Below is a small trained network, with its code and all its weights. Each question gives an input and a class and asks what happens when units are switched off, that is, made to give their printed mean instead of their output.

import numpy as np


def w(rows, s, z=0):
    codes = np.array(rows[::2]) - 128.0
    scale = np.full(codes.shape[1], s)
    scale[-1] = z or s
    return codes * scale


def f(y):
    return y / 2 * (1 + np.tanh(0.7978845608 * (y + 0.044715 * y**3)))


def log_softmax(a):
    a = a - a.max(-1, keepdims=True)
    return a - np.log(np.exp(a).sum(-1, keepdims=True))


def net(x, mask):
    res = np.array(x, float).reshape(1, 8) / 4 @ E
    y = f(res @ A[0][:, :-1].T + A[0][:, -1])
    res = res + np.where(mask, y, B[0][:, -1]) @ B[0][:, :-1]
    return log_softmax(res[-1] @ U[:, :-1].T + U[:, -1])


A, B = {}, {}
E = w([
[38,171,91,49,134,33,82,155,50,114,207],'x0',
[127,120,119,132,127,116,126,117,127,129,117],'x1',
[41,78,255,165,140,105,198,39,172,56,185],'x2',
[134,111,143,111,130,117,152,133,103,139,115],'x3',
[87,124,99,214,55,185,154,134,6,112,141],'x4',
[132,134,146,121,142,141,129,130,114,140,139],'x5',
[133,126,123,135,129,123,124,129,131,122,134],'x6',
[150,10,143,47,71,189,37,105,111,84,149],'x7',
],0.0084)
A[0] = w([
[181,155,69,99,109,162,72,208,120,180,81,88],'n0',
[170,19,115,25,71,197,44,81,121,72,150,2],'n1',
[194,96,131,173,142,187,167,102,180,143,50,83],'n2',
[71,110,170,157,152,171,182,53,112,52,167,71],'n3',
[129,84,117,90,68,149,99,130,144,95,130,23],'n4',
[180,126,113,33,191,101,135,55,202,136,126,61],'n5',
[228,70,159,191,106,202,151,78,210,170,63,91],'n6',
[120,202,125,209,171,119,209,151,142,151,112,15],'n7',
[74,174,83,61,144,22,93,156,76,100,189,74],'n8',
[171,164,29,66,114,148,99,146,96,191,96,102],'n9',
[28,85,228,141,161,76,177,44,174,52,190,83],'n10',
[115,243,94,217,183,51,228,163,137,189,108,11],'n11',
[169,143,65,103,144,127,100,187,90,151,123,91],'n12',
[93,133,126,181,76,189,121,117,49,116,97,59],'n13',
[198,113,158,181,111,178,143,99,176,166,104,100],'n14',
[154,14,134,79,83,185,64,123,121,102,154,51],'n15',
[16,163,74,27,116,19,70,128,81,167,221,82],'n16',
[116,140,120,131,132,122,102,153,128,103,128,49],'n17',
[218,172,33,114,138,145,57,214,85,185,81,84],'n18',
[166,127,160,38,161,79,94,120,223,169,120,66],'n19',
[101,112,116,134,141,106,115,135,122,159,159,7],'n20',
[95,153,88,232,69,160,184,141,38,151,131,81],'n21',
[110,117,99,178,41,192,151,124,30,106,165,44],'n22',
[51,141,140,73,147,43,77,138,86,108,194,75],'n23',
[154,45,141,91,78,179,63,114,92,111,136,52],'n24',
[168,154,151,52,226,65,119,152,254,145,99,72],'n25',
],0.0067,0.0026)
B[0] = w([
[155,118,183,147,60,105,183,93,161,177,173,199],'n0',
[96,217,165,78,172,90,92,78,122,123,87,207],'n1',
[194,101,76,131,131,198,169,139,99,79,76,185],'n2',
[123,115,157,155,83,105,161,115,152,187,148,202],'n3',
[140,145,150,99,154,99,126,103,112,105,131,147],'n4',
[70,78,96,159,156,112,85,181,119,159,174,178],'n5',
[209,111,96,128,156,186,180,138,62,74,92,210],'n6',
[133,197,148,54,160,112,82,69,145,112,84,184],'n7',
[207,111,87,138,136,193,172,144,74,62,72,197],'n8',
[134,117,198,175,54,120,156,93,186,160,173,198],'n9',
[121,100,205,192,16,112,195,73,196,188,205,253],'n10',
[105,234,176,2,178,67,76,59,149,96,59,221],'n11',
[130,95,172,152,92,127,167,102,148,149,166,175],'n12',
[88,93,91,143,165,127,73,197,100,161,153,168],'n13',
[188,112,91,128,141,184,160,135,77,74,95,175],'n14',
[108,204,163,60,165,61,77,72,147,103,106,190],'n15',
[199,132,83,133,135,233,162,136,79,68,78,219],'n16',
[120,111,133,129,144,144,132,108,131,132,132,124],'n17',
[111,117,172,201,56,96,202,63,190,187,173,225],'n18',
[73,75,97,152,158,122,86,212,114,170,170,187],'n19',
[149,117,130,109,120,139,120,127,126,133,115,124],'n20',
[55,84,73,130,202,99,72,233,135,163,176,194],'n21',
[80,56,70,137,187,106,47,218,123,165,165,186],'n22',
[197,111,80,145,117,192,170,136,107,77,86,188],'n23',
[99,185,152,71,162,82,107,91,154,95,105,179],'n24',
[70,80,67,134,157,102,41,224,100,182,166,209],'n25',
],0.0075,0.012)
U = w([
[133,109,172,187,31,112,194,78,165,172,175,173],'0',
[204,115,87,133,143,254,170,148,91,54,78,58],'1',
[112,233,150,43,179,62,73,76,138,107,90,254],'2',
[74,56,86,145,179,111,47,245,121,173,172,22],'3',
],0.0098,0.00081)

Each question gives the input, the list of numbers given to net, and the class t.
The units are the neurons (one row each of A and B). Each row of codes is followed by its name. A weight is (code - 128) times the scale printed after its matrix; where a second scale follows, it is the last column's (A, B and U).
mask holds one flag per neuron, in row order. A switched-off neuron (its flag False) gives its mean, the last column of its row in B, instead of its output. The means were averaged over made-up inputs and are rounded, as every weight is.
A unit's drop is (log p(t) with every unit on - log p(t) with that unit switched off) / (log p(t) with every unit on - log p(t) with every unit switched off).
The circuit of an input: a set's keep is (log p(t) with only the set's units on - log p(t) with every unit switched off) / (log p(t) with every unit on - log p(t) with every unit switched off). Starting from the 12 units with the biggest drops (on a tie, the unit counted first), units are removed one at a time, each time the one whose removal leaves the highest keep (on an exact tie, the one counted first), for as long as the keep stays at least 0.8.
circuit, biggest first: the units of the circuit, biggest drop first
top k neurons: the k neurons with the biggest drops, biggest first
drop when u is switched off: that unit's drop, to one decimal
input [-4,2,6,-1,0,-6,-5,-8], class 2: circuit, biggest first : (n11)
input [-8,0,3,-1,8,0,-2,8], class 1: top 3 neurons : (n6, n2, n14)
input [8,-1,-7,-1,0,-3,3,-6], class 1: top 3 neurons : (n16, n8, n10)
input [5,-2,-5,6,6,6,-7,8], class 2: top 3 neurons : (n1, n15, n24)
input [6,2,6,-3,0,-8,-8,-8], class 2: top 3 neurons : (n11, n7, n18)
input [-1,1,-5,-3,-4,5,-4,6], class 2: top 3 neurons : (n1, n10, n15)
input [8,-8,7,7,5,-4,-7,3], class 1: top 4 neurons : (n16, n23, n8, n18)
input [-7,-5,-7,6,-1,1,-5,7], class 0: top 4 neurons : (n18, n0, n9, n11)
input [1,1,-7,5,3,2,6,-6], class 0: top 3 neurons : (n18, n9, n0)
input [3,8,-2,0,-8,-5,-5,-7], class 3: top 4 neurons : (n25, n19, n5, n1)
input [-5,7,-5,-8,-4,-2,-4,4], class 0: top 4 neurons : (n18, n0, n16, n9)
input [-2,0,-5,1,3,-1,-2,5], class 0: top 4 neurons : (n18, n11, n0, n9)
input [-5,8,-6,-2,-4,7,-7,3], class 0: drop when n18 is switched off : 0.7
input [2,-3,-8,-3,0,0,-6,7], class 0: circuit, biggest first : (n18)
input [-4,-7,2,4,-7,6,-1,-5], class 3: drop when n2 is switched off : 0.0
input [-1,-5,-5,-4,-5,-1,-8,-1], class 0: drop when n12 is switched off : 0.1
